Below is a small trained network, with its code and all its weights. Each question gives an input and a class and asks what happens when units are switched off, that is, made to give their printed mean instead of their output.

import numpy as np


def w(rows, s, z=0):
    codes = np.array(rows[::2]) - 128.0
    scale = np.full(codes.shape[1], s)
    scale[-1] = z or s
    return codes * scale


def f(y):
    return y / 2 * (1 + np.tanh(0.7978845608 * (y + 0.044715 * y**3)))


def log_softmax(a):
    a = a - a.max(-1, keepdims=True)
    return a - np.log(np.exp(a).sum(-1, keepdims=True))


def net(x, mask):
    res = np.array(x, float).reshape(1, 8) / 4 @ E
    y = f(res @ A[0][:, :-1].T + A[0][:, -1])
    res = res + np.where(mask, y, B[0][:, -1]) @ B[0][:, :-1]
    return log_softmax(res[-1] @ U[:, :-1].T + U[:, -1])


A, B = {}, {}
E = w([
[151,114,89,125,88,101,93],'x0',
[152,122,102,124,107,128,151],'x1',
[30,131,179,146,22,36,190],'x2',
[139,124,108,130,125,132,150],'x3',
[165,109,56,146,123,154,205],'x4',
[149,118,97,116,86,103,96],'x5',
[39,212,3,60,139,170,119],'x6',
[170,248,171,221,45,122,129],'x7',
],0.0076)
A[0] = w([
[149,212,132,173,122,140,135,111],'N0',
[74,124,128,109,94,64,154,34],'N1',
[84,74,123,112,180,122,147,60],'N2',
[126,211,115,194,129,116,123,38],'N3',
[169,99,191,136,149,105,159,79],'N4',
[32,246,60,90,161,141,141,2],'N5',
[87,62,98,98,148,115,112,18],'N6',
[195,145,119,92,157,177,73,61],'N7',
],0.011,0.0063)
B[0] = w([
[128,21,179,71,120,193,122,190],'N0',
[52,66,175,231,125,100,174,177],'N1',
[184,124,225,79,39,177,137,177],'N2',
[140,27,203,77,79,127,46,164],'N3',
[197,246,24,138,114,48,92,176],'N4',
[229,143,120,159,202,49,131,253],'N5',
[227,95,223,142,71,183,90,169],'N6',
[67,64,164,255,135,108,241,209],'N7',
],0.0096,0.0078)
U = w([
[233,159,94,149,155,66,98,30],'0',
[164,79,171,72,80,227,108,61],'1',
[103,158,104,138,132,190,123,253],'2',
[48,107,134,255,141,190,182,48],'3',
[111,153,102,115,129,181,124,230],'4',
],0.01,0.015)

Each question gives the input, the list of numbers given to net, and the class t.
The units are the neurons (one row each of A and B). Each row of codes is followed by its name. A weight is (code - 128) times the scale printed after its matrix; where a second scale follows, it is the last column's (A, B and U).
mask holds one flag per neuron, in row order. A switched-off neuron (its flag False) gives its mean, the last column of its row in B, instead of its output. The means were averaged over made-up inputs and are rounded, as every weight is.
A unit's drop is (log p(t) with every unit on - log p(t) with that unit switched off) / (log p(t) with every unit on - log p(t) with every unit switched off).
The circuit of an input: a set's keep is (log p(t) with only the set's units on - log p(t) with every unit switched off) / (log p(t) with every unit on - log p(t) with every unit switched off). Starting from all 8 units, units are removed one at a time, each time the one whose removal leaves the highest keep (on an exact tie, the one counted first), for as long as the keep stays at least 0.8.
units of the circuit, in order: the units of the circuit, biggest drop first
unit that matters most: the unit with the biggest drop
top k neurons: the k neurons with the biggest drops, biggest first
drop when u is switched off: that unit's drop, to one decimal
input [-1,-4,2,-1,-3,1,6,7], class 1: units of the circuit, in order : N3
input [-2,0,-5,-8,-2,1,3,4], class 3: top 2 neurons : N7; N4
input [0,-2,5,-6,-1,6,-3,6], class 1: units of the circuit, in order : N3; N0
input [6,-7,7,0,-3,-1,-8,-6], class 0: top 3 neurons : N4; N7; N0
input [-8,-5,7,-3,-6,7,-8,8], class 0: top 4 neurons : N4; N7; N2; N6
input [-2,-8,0,5,3,5,-3,-8], class 1: top 2 neurons : N2; N6
input [-3,1,3,7,1,1,4,2], class 0: top 2 neurons : N5; N7
input [-3,4,8,3,-7,4,5,-5], class 3: top 2 neurons : N1; N4
input [0,-2,7,4,-7,0,5,5], class 3: top 3 neurons : N1; N4; N2
input [-4,-6,-8,-4,4,4,-5,-1], class 3: top 2 neurons : N7; N5
input [-1,6,-8,-8,-4,-1,-6,8], class 1: top 3 neurons : N0; N3; N5
input [0,4,-4,7,4,-3,5,-7], class 1: top 3 neurons : N2; N6; N4
input [4,7,-3,-1,-7,-4,5,-8], class 1: top 2 neurons : N6; N2
input [-8,3,5,-2,1,-8,-5,-8], class 1: unit that matters most : N2
input [-7,7,7,8,-8,7,-8,3], class 0: drop when N7 is switched off : 0.3
input [2,-6,-8,-4,4,-6,7,1], class 3: drop when N4 is switched off : 0.2
input [4,2,1,-6,0,3,4,7], class 1: drop when N1 is switched off : 0.0
